Below is a small trained network, with its code and all its weights. Each question gives an input and a target symbol and asks what happens when units are switched off, that is, made to give their printed mean instead of their output.

import numpy as np


def w(rows, s, z=0):
    codes = np.array(rows[::2]) - 128.0
    scale = np.full(codes.shape[1], s)
    scale[-1] = z or s
    return codes * scale


def norm(h):
    return h / np.sqrt((h * h).mean(-1, keepdims=True) + 1e-5)


def f(y):
    return np.maximum(y, 0)


def softmax(a):
    e = np.exp(a - a.max(-1, keepdims=True))
    return e / e.sum(-1, keepdims=True)


def log_softmax(a):
    a = a - a.max(-1, keepdims=True)
    return a - np.log(np.exp(a).sum(-1, keepdims=True))


def net(x, mask):
    ids = ['αβγεθλτψω'.index(c) for c in x.split()]
    T = len(ids)
    res = E[ids] + P[:T]
    u = 0
    for l in range(2):
        r = norm(res)
        for j in range(2):
            rows = slice(2 * j, 2 * j + 2)
            q, k, v = (r @ M[l][rows].T for M in (Q, K, V))
            z = softmax(np.where(np.tri(T) > 0, q @ k.T / 2**0.5, -1e9)) @ v
            o = O[l][rows]
            res = res + np.where(mask[u + j], z, o[:, -1]) @ o[:, :-1]
        u += 2
        y = f(norm(res) @ A[l][:, :-1].T + A[l][:, -1])
        res = res + np.where(mask[u : u + 8], y, B[l][:, -1]) @ B[l][:, :-1]
        u += 8
    return log_softmax(norm(res)[-1] @ U[:, :-1].T + U[:, -1])


Q, K, V, O, A, B = {}, {}, {}, {}, {}, {}
E = w([
[135,78,81,159,126,63,106],'α',
[174,80,161,128,171,50,144],'β',
[140,159,63,58,161,153,134],'γ',
[106,9,99,108,167,165,86],'ε',
[122,63,135,17,157,175,110],'θ',
[103,196,132,118,177,83,147],'λ',
[157,115,144,127,3,118,100],'τ',
[74,46,100,111,137,109,216],'ψ',
[73,100,218,79,156,125,104],'ω',
],0.017)
P = w([
[2,176,72,143,175,119,85],'0',
[47,187,97,122,176,107,48],'1',
[115,175,112,91,168,63,101],'2',
[149,146,141,81,140,56,153],'3',
[182,139,173,77,119,52,189],'4',
[211,108,204,74,94,59,223],'5',
[229,89,234,75,81,77,231],'6',
],0.0046)
Q[0] = w([
[170,126,190,8,162,85,106],'0.h0',
[122,194,165,221,2,222,111],'0.h0',
[14,4,220,73,140,79,57],'0.h1',
[18,209,201,108,141,97,126],'0.h1',
],0.0085)
K[0] = w([
[220,180,110,132,29,86,74],'0.h0',
[2,71,59,126,252,124,179],'0.h0',
[80,43,239,91,153,86,100],'0.h1',
[17,160,147,171,170,97,109],'0.h1',
],0.008)
V[0] = w([
[183,126,162,156,2,103,120],'0.h0',
[44,133,77,130,65,170,95],'0.h0',
[183,197,173,126,125,78,125],'0.h1',
[161,59,184,97,46,104,122],'0.h1',
],0.0067)
O[0] = w([
[113,160,174,98,81,61,19,108],'0.h0',
[66,136,109,25,141,45,129,7],'0.h0',
[80,140,162,135,15,147,183,44],'0.h1',
[92,223,2,128,129,140,181,233],'0.h1',
],0.0066,0.0022)
A[0] = w([
[107,151,170,120,145,100,111,118],'0.n0',
[122,248,84,145,185,137,126,150],'0.n1',
[84,179,109,121,119,206,120,150],'0.n2',
[54,153,136,139,101,178,136,2],'0.n3',
[58,154,124,144,119,130,96,126],'0.n4',
[82,103,122,119,59,165,111,113],'0.n5',
[80,162,130,130,164,126,167,17],'0.n6',
[134,99,149,120,124,133,169,137],'0.n7',
],0.013,0.0045)
B[0] = w([
[94,99,145,114,113,179,125,222],'0.n0',
[35,254,169,187,90,136,116,166],'0.n1',
[158,89,130,81,32,105,158,175],'0.n2',
[72,7,138,95,84,51,112,142],'0.n3',
[149,176,115,93,78,78,97,169],'0.n4',
[172,155,77,163,185,39,44,180],'0.n5',
[72,145,136,143,115,107,212,173],'0.n6',
[93,154,131,171,149,132,82,254],'0.n7',
],0.0091,0.0038)
Q[1] = w([
[116,109,62,128,79,204,119],'1.h0',
[26,127,123,106,66,136,78],'1.h0',
[97,117,190,164,254,127,175],'1.h1',
[71,42,122,67,98,110,164],'1.h1',
],0.012)
K[1] = w([
[68,143,110,107,211,48,131],'1.h0',
[122,100,52,133,137,117,252],'1.h0',
[83,45,53,208,134,186,223],'1.h1',
[13,110,138,38,254,45,171],'1.h1',
],0.01)
V[1] = w([
[182,161,54,127,58,140,129],'1.h0',
[150,254,89,133,131,104,142],'1.h0',
[70,98,116,135,83,113,196],'1.h1',
[149,119,93,202,42,232,147],'1.h1',
],0.0081)
O[1] = w([
[203,65,52,165,234,209,243,45],'1.h0',
[153,182,54,254,187,69,91,60],'1.h0',
[223,127,179,158,208,37,190,154],'1.h1',
[23,126,75,35,243,76,101,1],'1.h1',
],0.0052,0.0054)
A[1] = w([
[183,87,73,95,165,237,110,16],'1.n0',
[54,211,94,72,69,120,173,4],'1.n1',
[209,127,152,53,142,209,179,32],'1.n2',
[154,188,99,52,157,223,132,215],'1.n3',
[123,133,80,72,156,180,57,50],'1.n4',
[104,77,1,128,84,14,218,38],'1.n5',
[171,53,98,92,164,50,108,169],'1.n6',
[81,128,188,186,179,170,169,131],'1.n7',
],0.0082,0.003)
B[1] = w([
[144,201,224,104,200,196,122,184],'1.n0',
[131,48,2,182,215,138,83,177],'1.n1',
[209,203,123,157,54,87,173,182],'1.n2',
[177,88,36,223,110,35,149,207],'1.n3',
[167,170,198,159,56,139,148,179],'1.n4',
[215,181,182,124,139,98,85,216],'1.n5',
[28,169,64,87,113,211,101,254],'1.n6',
[212,138,146,111,94,145,117,193],'1.n7',
],0.0095,0.0056)
U = w([
[94,190,86,59,117,59,8,112],'α',
[212,35,196,231,127,162,70,43],'β',
[99,27,32,201,166,109,181,254],'γ',
[95,96,96,99,173,230,135,217],'ε',
[161,165,99,83,17,202,231,85],'θ',
[31,213,146,228,116,129,177,111],'λ',
[122,125,93,128,136,117,123,47],'τ',
[159,148,144,57,254,66,158,129],'ψ',
[79,12,142,90,35,73,167,198],'ω',
],0.0078,0.0057)

Each question gives the input, a string of symbols that net reads in full, and the target symbol t.
The units are the heads (2 rows each of Q, K, V and O) and the neurons (one row each of A and B). Each row of codes is followed by its name. A weight is (code - 128) times the scale printed after its matrix; where a second scale follows, it is the last column's (O, A, B and U).
mask holds one flag per unit, layer by layer, with each layer's heads first. A switched-off unit (its flag False) gives its mean, the last column of its rows in O or B, instead of its output. The means were averaged over made-up inputs and are rounded, as every weight is.
A unit's drop is (log p(t) with every unit on - log p(t) with that unit switched off) / (log p(t) with every unit on - log p(t) with every unit switched off).
The circuit of an input: a set's keep is (log p(t) with only the set's units on - log p(t) with every unit switched off) / (log p(t) with every unit on - log p(t) with every unit switched off). Starting from the 12 units with the biggest drops (on a tie, the unit counted first), units are removed one at a time, each time the one whose removal leaves the highest keep (on an exact tie, the one counted first), for as long as the keep stays at least 0.8.
units of the circuit, in order: the units of the circuit, biggest drop first
unit that matters most: the unit with the biggest drop
k most important neurons: the k neurons with the biggest drops, biggest first
k most important neurons of layer l: the k neurons of layer l with the biggest drops, biggest first
drop when u is switched off: that unit's drop, to one decimal
input β γ β, target γ: 3 most important neurons of layer 0 -> (0.n1 0.n0 0.n2)
input β α θ τ ω β, target ω: 2 most important neurons -> (0.n5 0.n0)
input β ε β, target ε: most important neuron of layer 1 -> (1.n6)
input γ ε ε, target ε: units of the circuit, in order -> (1.n0 0.h0)
input λ θ ψ β β λ, target β: units of the circuit, in order -> (0.h1 0.h0)
input θ α β, target β: units of the circuit, in order -> (0.h0 1.n2)
input γ ε θ ψ β ψ, target β: units of the circuit, in order -> (0.h0 1.n5)
input β θ θ, target θ: units of the circuit, in order -> (0.h0 1.n2)
input λ ω γ α ε, target ε: units of the circuit, in order -> (1.n6 1.n0)
input λ β θ γ ψ ε β, target θ: 2 most important neurons of layer 0 -> (0.n6 0.n5)
input β ψ θ λ ψ α, target α: 2 most important neurons -> (1.n6 1.n5)
input θ τ ω ε ε θ λ, target α: 3 most important neurons -> (0.n5 1.n1 0.n4)
input β λ θ β ω θ α, target α: 2 most important neurons -> (1.n5 1.n6)
input β α τ ψ, target α: units of the circuit, in order -> (0.h0)
input ψ ε β γ γ β, target γ: 2 most important neurons -> (0.n1 1.n0)
input β β θ β, target θ: 2 most important neurons of layer 0 -> (0.n2 0.n1)
input θ θ ε ε θ ω ε, target θ: 3 most important neurons of layer 1 -> (1.n2 1.n1 1.n4)
input α β α θ, target θ: 2 most important neurons of layer 0 -> (0.n2 0.n1)
input ψ ψ τ β β β ω, target α: 2 most important neurons of layer 0 -> (0.n5 0.n4)
input β ω β, target ω: unit that matters most -> 1.h0
input ψ β ψ λ τ α γ, target α: 2 most important neurons -> (1.n1 0.n1)
input β β ω, target ω: drop when 0.n2 is switched off -> 0.1
input λ ω ω, target ω: drop when 0.h0 is switched off -> 0.1
input τ β γ θ β ε ψ, target α: drop when 1.n5 is switched off -> 0.2
input θ θ β, target β: drop when 0.n6 is switched off -> 0.0
